Below is a small trained network, with its code and all its weights. Each question gives an input and a target symbol and asks what happens when units are switched off, that is, made to give their printed mean instead of their output.

import numpy as np


def w(rows, s, z=0):
    codes = np.array(rows[::2]) - 128.0
    scale = np.full(codes.shape[1], s)
    scale[-1] = z or s
    return codes * scale


def f(y):
    return np.maximum(y, 0)


def softmax(a):
    e = np.exp(a - a.max(-1, keepdims=True))
    return e / e.sum(-1, keepdims=True)


def log_softmax(a):
    a = a - a.max(-1, keepdims=True)
    return a - np.log(np.exp(a).sum(-1, keepdims=True))


def net(x, mask):
    ids = ['Πβδζημφ'.index(c) for c in x.split()]
    T = len(ids)
    res = E[ids] + P[:T]
    u = 0
    for l in range(2):
        q, k, v = (res @ M[l].T for M in (Q, K, V))
        z = softmax(np.where(np.tri(T) > 0, q @ k.T / 3**0.5, -1e9)) @ v
        res = res + np.where(mask[u], z, O[l][:, -1]) @ O[l][:, :-1]
        u += 1
        y = f(res @ A[l][:, :-1].T + A[l][:, -1])
        res = res + np.where(mask[u : u + 4], y, B[l][:, -1]) @ B[l][:, :-1]
        u += 4
    return log_softmax(res[-1] @ U[:, :-1].T + U[:, -1])


Q, K, V, O, A, B = {}, {}, {}, {}, {}, {}
E = w([
[148,180,155,105,42,170,64,41,122],'Π',
[133,121,158,98,37,119,89,162,166],'β',
[154,85,155,81,99,149,49,130,117],'δ',
[101,155,122,74,166,2,136,113,139],'ζ',
[118,33,81,120,142,175,159,44,138],'η',
[159,89,108,111,103,102,86,210,143],'μ',
[153,130,53,157,194,116,95,193,126],'φ',
],0.013)
P = w([
[40,21,134,106,130,148,151,215,3],'0',
[72,69,124,178,135,103,60,144,42],'1',
[80,75,146,131,154,107,57,120,77],'2',
[95,93,141,119,130,112,52,111,106],'3',
[141,158,95,167,147,107,60,89,100],'4',
[97,156,105,142,134,133,65,119,165],'5',
[132,162,85,133,155,116,64,109,149],'6',
[129,160,80,111,144,119,84,109,172],'7',
[135,159,76,105,143,106,82,119,185],'8',
[150,166,67,83,140,112,109,98,184],'9',
[167,168,74,77,170,103,90,96,178],'10',
[192,189,68,67,171,96,139,77,177],'11',
[157,179,75,56,171,119,126,67,212],'12',
[199,174,86,66,189,118,117,54,196],'13',
],0.0058)
Q[0] = w([
[164,154,185,191,128,181,206,165,65],'L0H1',
[184,138,65,48,135,149,56,129,192],'L0H1',
[136,124,72,103,121,140,138,127,254],'L0H1',
],0.0039)
K[0] = w([
[157,217,171,54,148,110,132,187,137],'L0H1',
[201,83,71,141,207,166,175,2,241],'L0H1',
[120,110,128,159,181,126,171,92,81],'L0H1',
],0.0045)
V[0] = w([
[166,130,92,60,161,53,2,136,87],'L0H1',
[143,86,70,86,137,137,151,71,232],'L0H1',
[160,223,133,94,69,27,11,161,141],'L0H1',
],0.0067)
O[0] = w([
[109,65,149,110,131,113,7,104,166,253],'L0H1',
[218,153,152,97,192,158,126,93,201,219],'L0H1',
[84,61,97,124,81,66,85,122,183,68],'L0H1',
],0.011,0.0039)
A[0] = w([
[58,137,162,63,173,2,156,141,130,237],'L0N1',
[64,111,171,113,97,82,119,99,81,47],'L0N2',
[99,108,66,169,149,121,117,113,127,208],'L0N3',
[214,153,144,103,137,160,123,103,180,251],'L0N4',
],0.0082,0.0027)
B[0] = w([
[122,171,138,181,145,108,94,92,145,194],'L0N1',
[5,123,161,186,76,168,127,140,93,153],'L0N2',
[127,63,88,109,186,129,106,114,149,170],'L0N3',
[172,125,160,127,124,89,43,116,190,254],'L0N4',
],0.011,0.0096)
Q[1] = w([
[174,101,131,147,253,12,22,44,211],'L1H1',
[47,57,56,166,113,143,161,106,85],'L1H1',
[125,178,147,117,152,133,184,96,120],'L1H1',
],0.0075)
K[1] = w([
[179,113,116,79,128,97,88,124,254],'L1H1',
[94,123,184,175,63,151,74,127,66],'L1H1',
[199,89,101,126,101,204,172,221,21],'L1H1',
],0.0058)
V[1] = w([
[151,100,160,125,104,94,134,255,118],'L1H1',
[120,52,53,114,217,169,156,146,124],'L1H1',
[132,78,165,73,57,176,113,104,102],'L1H1',
],0.0077)
O[1] = w([
[93,48,188,182,159,191,119,76,180,1],'L1H1',
[218,142,253,144,115,89,71,167,144,90],'L1H1',
[83,238,162,71,227,195,173,198,208,101],'L1H1',
],0.011,0.0078)
A[1] = w([
[132,110,30,87,131,77,113,166,135,130],'L1N1',
[190,91,253,191,28,115,77,63,121,80],'L1N2',
[104,63,180,179,140,160,81,14,196,194],'L1N3',
[172,216,140,132,167,116,117,223,161,251],'L1N4',
],0.0061,0.0029)
B[1] = w([
[91,152,101,118,156,119,106,105,98,254],'L1N1',
[154,126,138,2,130,23,211,164,126,195],'L1N2',
[163,77,155,213,81,147,165,69,134,210],'L1N3',
[156,184,114,158,129,154,110,209,189,224],'L1N4',
],0.0096,0.0097)
U = w([
[49,140,58,33,208,137,189,186,116,101],'Π',
[110,84,65,204,145,179,193,105,194,154],'β',
[83,124,203,158,232,164,57,116,133,5],'δ',
[145,91,77,104,84,83,107,92,13,170],'ζ',
[186,174,147,113,134,106,115,201,166,157],'η',
[208,64,197,254,51,170,125,70,129,190],'μ',
[182,61,201,71,87,61,198,113,108,63],'φ',
],0.006,0.0019)

Each question gives the input, a string of symbols that net reads in full, and the target symbol t.
The units are the heads (3 rows each of Q, K, V and O) and the neurons (one row each of A and B). Each row of codes is followed by its name. A weight is (code - 128) times the scale printed after its matrix; where a second scale follows, it is the last column's (O, A, B and U).
mask holds one flag per unit, layer by layer, with each layer's heads first. A switched-off unit (its flag False) gives its mean, the last column of its rows in O or B, instead of its output. The means were averaged over made-up inputs and are rounded, as every weight is.
A unit's drop is (log p(t) with every unit on - log p(t) with that unit switched off) / (log p(t) with every unit on - log p(t) with every unit switched off).
The circuit of an input: a set's keep is (log p(t) with only the set's units on - log p(t) with every unit switched off) / (log p(t) with every unit on - log p(t) with every unit switched off). Starting from all 10 units, units are removed one at a time, each time the one whose removal leaves the highest keep (on an exact tie, the one counted first), for as long as the keep stays at least 0.8.
units of the circuit, in order: the units of the circuit, biggest drop first
unit that matters most: the unit with the biggest drop
k most important neurons: the k neurons with the biggest drops, biggest first
k most important neurons of layer l: the k neurons of layer l with the biggest drops, biggest first
input ζ β η, target β: units of the circuit, in order : (L1H1 L0H1)
input μ δ ζ δ β η Π, target η: unit that matters most : L0N2
input ζ η ζ ζ Π η η φ Π η ζ Π, target ζ: units of the circuit, in order : (L1H1 L0N1)
input η η φ η η η ζ β φ β, target φ: units of the circuit, in order : (L1H1 L1N2 L0N3)
input ζ ζ Π, target ζ: units of the circuit, in order : (L0N1 L1H1)
input φ μ φ δ ζ φ μ δ Π η μ φ φ δ, target φ: units of the circuit, in order : (L0N3 L1N2 L1H1)
input μ ζ η η δ, target η: 2 most important neurons : (L0N2 L0N3)
input η δ η φ η μ φ ζ η μ φ η μ β, target μ: 3 most important neurons of layer 1 : (L1N3 L1N2 L1N1)
input η δ ζ η η δ μ β β ζ, target β: units of the circuit, in order : (L1H1 L0N4 L0N1 L1N3)
input ζ Π Π Π δ η μ Π δ μ δ δ, target δ: 2 most important neurons : (L0N4 L1N2)
input β η μ η δ η ζ δ μ φ μ, target φ: units of the circuit, in order : (L1H1 L1N2 L0N3 L0H1)
input μ φ Π, target Π: units of the circuit, in order : (L0H1 L1H1)
input φ η η Π ζ ζ φ δ ζ ζ φ η, target φ: 2 most important neurons : (L0N4 L0N3)
input ζ Π η, target Π: units of the circuit, in order : (L1H1 L0N4)
input ζ δ β ζ μ δ μ μ η η ζ, target ζ: unit that matters most : L0H1
input φ η η η δ Π β μ δ η δ η μ μ, target μ: 2 most important neurons : (L0N4 L1N3)
input δ φ φ μ β φ ζ δ φ β, target ζ: 2 most important neurons of layer 0 : (L0N1 L0N4)
input φ Π η Π δ Π μ, target Π: units of the circuit, in order : (L0N4 L1H1)
input η φ ζ Π ζ Π φ, target Π: 2 most important neurons : (L0N4 L1N3)
input β ζ η β δ ζ ζ, target ζ: 2 most important neurons of layer 0 : (L0N1 L0N3)
input ζ η δ Π φ ζ φ ζ, target φ: 2 most important neurons of layer 0 : (L0N2 L0N3)
input Π μ η ζ ζ ζ η η μ φ ζ ζ φ β, target φ: unit that matters most : L0N3
input η ζ Π Π ζ φ η ζ δ μ φ Π ζ φ, target ζ: units of the circuit, in order : (L1H1 L0N1)
